Below are the code and all the weights of a small trained network. Each question names an input and a target symbol and asks about switching units off, where a switched-off unit gives its printed mean instead of its output.

import numpy as np


def w(rows, s, z=0):
    codes = np.array(rows[::2]) - 128.0
    scale = np.full(codes.shape[1], s)
    scale[-1] = z or s
    return codes * scale


def f(y):
    return y / 2 * (1 + np.tanh(0.7978845608 * (y + 0.044715 * y**3)))


def softmax(a):
    e = np.exp(a - a.max(-1, keepdims=True))
    return e / e.sum(-1, keepdims=True)


def log_softmax(a):
    a = a - a.max(-1, keepdims=True)
    return a - np.log(np.exp(a).sum(-1, keepdims=True))


def net(x, mask):
    ids = ['ΔΞΣΨβεθμπω'.index(c) for c in x.split()]
    T = len(ids)
    res = E[ids] + P[:T]
    u = 0
    for l in range(2):
        r = res
        for j in range(2):
            rows = slice(2 * j, 2 * j + 2)
            q, k, v = (r @ M[l][rows].T for M in (Q, K, V))
            z = softmax(np.where(np.tri(T) > 0, q @ k.T / 2**0.5, -1e9)) @ v
            o = O[l][rows]
            res = res + np.where(mask[u + j], z, o[:, -1]) @ o[:, :-1]
        u += 2
        y = f(res @ A[l][:, :-1].T + A[l][:, -1])
        res = res + np.where(mask[u : u + 12], y, B[l][:, -1]) @ B[l][:, :-1]
        u += 12
    return log_softmax(res[-1] @ U[:, :-1].T + U[:, -1])


Q, K, V, O, A, B = {}, {}, {}, {}, {}, {}
E = w([
[99,91,138],'Δ',
[111,45,98],'Ξ',
[110,92,151],'Σ',
[112,90,150],'Ψ',
[105,112,169],'β',
[109,113,174],'ε',
[113,87,168],'θ',
[145,8,218],'μ',
[30,251,161],'π',
[68,158,34],'ω',
],0.014)
P = w([
[177,197,182],'0',
[170,166,149],'1',
[144,160,135],'2',
[121,147,127],'3',
[88,144,122],'4',
[63,139,117],'5',
[34,134,118],'6',
[19,121,122],'7',
[1,113,123],'8',
],0.0093)
Q[0] = w([
[126,50,226],'L0H1',
[69,66,160],'L0H1',
[247,190,92],'L0H2',
[82,133,206],'L0H2',
],0.012)
K[0] = w([
[100,92,226],'L0H1',
[65,9,144],'L0H1',
[254,165,145],'L0H2',
[28,105,138],'L0H2',
],0.0079)
V[0] = w([
[141,82,67],'L0H1',
[121,253,19],'L0H1',
[179,143,241],'L0H2',
[174,7,203],'L0H2',
],0.0056)
O[0] = w([
[81,102,94,120],'L0H1',
[152,150,56,2],'L0H1',
[118,110,249,129],'L0H2',
[18,71,129,158],'L0H2',
],0.012,0.0052)
A[0] = w([
[102,103,31,144],'L0N1',
[112,117,114,82],'L0N2',
[52,159,134,163],'L0N3',
[211,155,171,109],'L0N4',
[216,83,155,108],'L0N5',
[237,62,152,143],'L0N6',
[133,94,152,156],'L0N7',
[85,147,133,167],'L0N8',
[45,249,66,253],'L0N9',
[100,84,57,96],'L0N10',
[132,28,155,146],'L0N11',
[186,198,105,208],'L0N12',
],0.011,0.0052)
B[0] = w([
[75,121,69,168],'L0N1',
[132,136,104,126],'L0N2',
[156,24,187,203],'L0N3',
[80,159,95,129],'L0N4',
[170,152,147,131],'L0N5',
[185,195,158,139],'L0N6',
[94,133,110,183],'L0N7',
[172,11,203,174],'L0N8',
[169,2,136,200],'L0N9',
[96,168,168,157],'L0N10',
[89,181,134,255],'L0N11',
[110,47,180,142],'L0N12',
],0.0065,0.0098)
Q[1] = w([
[140,114,254],'L1H1',
[146,181,88],'L1H1',
[101,100,177],'L1H2',
[140,49,85],'L1H2',
],0.0076)
K[1] = w([
[198,1,129],'L1H1',
[130,129,177],'L1H1',
[135,26,150],'L1H2',
[82,69,28],'L1H2',
],0.0068)
V[1] = w([
[7,140,3],'L1H1',
[123,215,56],'L1H1',
[227,111,170],'L1H2',
[2,41,44],'L1H2',
],0.0063)
O[1] = w([
[51,184,115,74],'L1H1',
[139,48,91,2],'L1H1',
[140,151,255,120],'L1H2',
[200,124,103,219],'L1H2',
],0.0086,0.011)
A[1] = w([
[89,251,118,228],'L1N1',
[72,161,85,80],'L1N2',
[101,147,147,170],'L1N3',
[157,105,122,46],'L1N4',
[86,132,101,124],'L1N5',
[145,151,109,205],'L1N6',
[152,103,157,101],'L1N7',
[169,160,85,2],'L1N8',
[88,116,139,147],'L1N9',
[120,97,166,121],'L1N10',
[135,86,121,198],'L1N11',
[116,61,122,94],'L1N12',
],0.016,0.0065)
B[1] = w([
[166,120,61,139],'L1N1',
[49,224,70,133],'L1N2',
[157,61,92,188],'L1N3',
[97,119,128,136],'L1N4',
[144,161,98,139],'L1N5',
[177,57,39,128],'L1N6',
[106,177,68,197],'L1N7',
[4,217,161,128],'L1N8',
[134,101,112,192],'L1N9',
[126,115,102,245],'L1N10',
[156,137,149,199],'L1N11',
[104,189,158,197],'L1N12',
],0.011,0.012)
U = w([
[191,101,151,252],'Δ',
[104,128,91,202],'Ξ',
[89,170,108,111],'Σ',
[87,201,122,83],'Ψ',
[120,188,144,53],'β',
[117,189,149,74],'ε',
[99,183,153,126],'θ',
[30,120,165,3],'μ',
[176,255,176,136],'π',
[212,92,47,64],'ω',
],0.0087,0.0053)

Each question gives the input, a string of symbols that net reads in full, and the target symbol t.
The units are the heads (2 rows each of Q, K, V and O) and the neurons (one row each of A and B). Each row of codes is followed by its name. A weight is (code - 128) times the scale printed after its matrix; where a second scale follows, it is the last column's (O, A, B and U).
mask holds one flag per unit, layer by layer, with each layer's heads first. A switched-off unit (its flag False) gives its mean, the last column of its rows in O or B, instead of its output. The means were averaged over made-up inputs and are rounded, as every weight is.
A unit's drop is (log p(t) with every unit on - log p(t) with that unit switched off) / (log p(t) with every unit on - log p(t) with every unit switched off).
The circuit of an input: a set's keep is (log p(t) with only the set's units on - log p(t) with every unit switched off) / (log p(t) with every unit on - log p(t) with every unit switched off). Starting from the 12 units with the biggest drops (on a tie, the unit counted first), units are removed one at a time, each time the one whose removal leaves the highest keep (on an exact tie, the one counted first), for as long as the keep stays at least 0.8.
circuit, biggest first: the units of the circuit, biggest drop first
most important unit: the unit with the biggest drop
k most important neurons: the k neurons with the biggest drops, biggest first
k most important neurons of layer l: the k neurons of layer l with the biggest drops, biggest first
heads that matter: for each layer, one digit per head in row order, 1 if its drop is at least 0.15 and else 0, layers parted by /
drop of u: that unit's drop, to one decimal
input β θ β Ξ ε Ξ μ μ π, target π: most important neuron of layer 0 -> L0N9
input Ξ Δ ε Ξ Ξ ε Ξ Ξ Ξ, target Ψ: heads that matter -> 01 / 10
input Ξ ω Σ, target ω: 3 most important neurons of layer 1 -> L1N6, L1N12, L1N1
input θ ω β, target ω: heads that matter -> 10 / 10
input ω Σ μ β Ξ ω Ξ, target ω: circuit, biggest first -> L1H2, L0H2
input ε μ μ Δ, target μ: 3 most important neurons -> L0N11, L0N9, L0N6
input ω Ξ β Ξ ω ω ω, target ω: heads that matter -> 00 / 01
input Ξ Σ π β, target π: circuit, biggest first -> L0N9, L0H2
input ω ω Δ, target ω: 2 most important neurons of layer 1 -> L1N6, L1N12
input μ π π ω, target Δ: 2 most important neurons of layer 1 -> L1N11, L1N10
input ε ω ε, target ω: 3 most important neurons -> L1N1, L0N9, L0N3
input β ω β Σ Ξ ω Σ, target ω: heads that matter -> 11 / 01
input μ Ξ ω Ξ, target ω: 3 most important neurons -> L0N9, L1N1, L1N6
input μ μ μ μ μ θ, target μ: most important neuron -> L0N11
input Ξ Δ Ξ ω Ψ, target ω: 3 most important neurons -> L1N6, L0N1, L1N12
input π μ Ξ Ξ μ θ θ π μ, target π: heads that matter -> 01 / 10
input Ξ Ξ Ξ μ μ Σ, target μ: circuit, biggest first -> L0H1, L0H2
input μ Ξ Ξ μ, target μ: circuit, biggest first -> L0H2, L0H1
input Ξ Σ μ Ξ Ξ ω μ, target ω: 3 most important neurons of layer 1 -> L1N1, L1N3, L1N12
input β Ψ Ξ Σ Ξ θ Σ π, target π: 2 most important neurons -> L1N7, L0N9
input θ β β Ξ Σ ω Ξ Ψ, target ω: most important unit -> L1H2
input θ Δ ω, target ω: heads that matter -> 10 / 01
input μ β β ω θ, target ω: heads that matter -> 11 / 10
input μ μ ω μ ω Δ, target ω: 2 most important neurons -> L0N9, L0N1
input ω Ξ ε Ξ Ξ Ψ Ξ Ξ, target Ψ: drop of L1H2 -> 0.0
input β Ξ Ψ Ψ Ξ β π, target Δ: drop of L0H2 -> 0.1
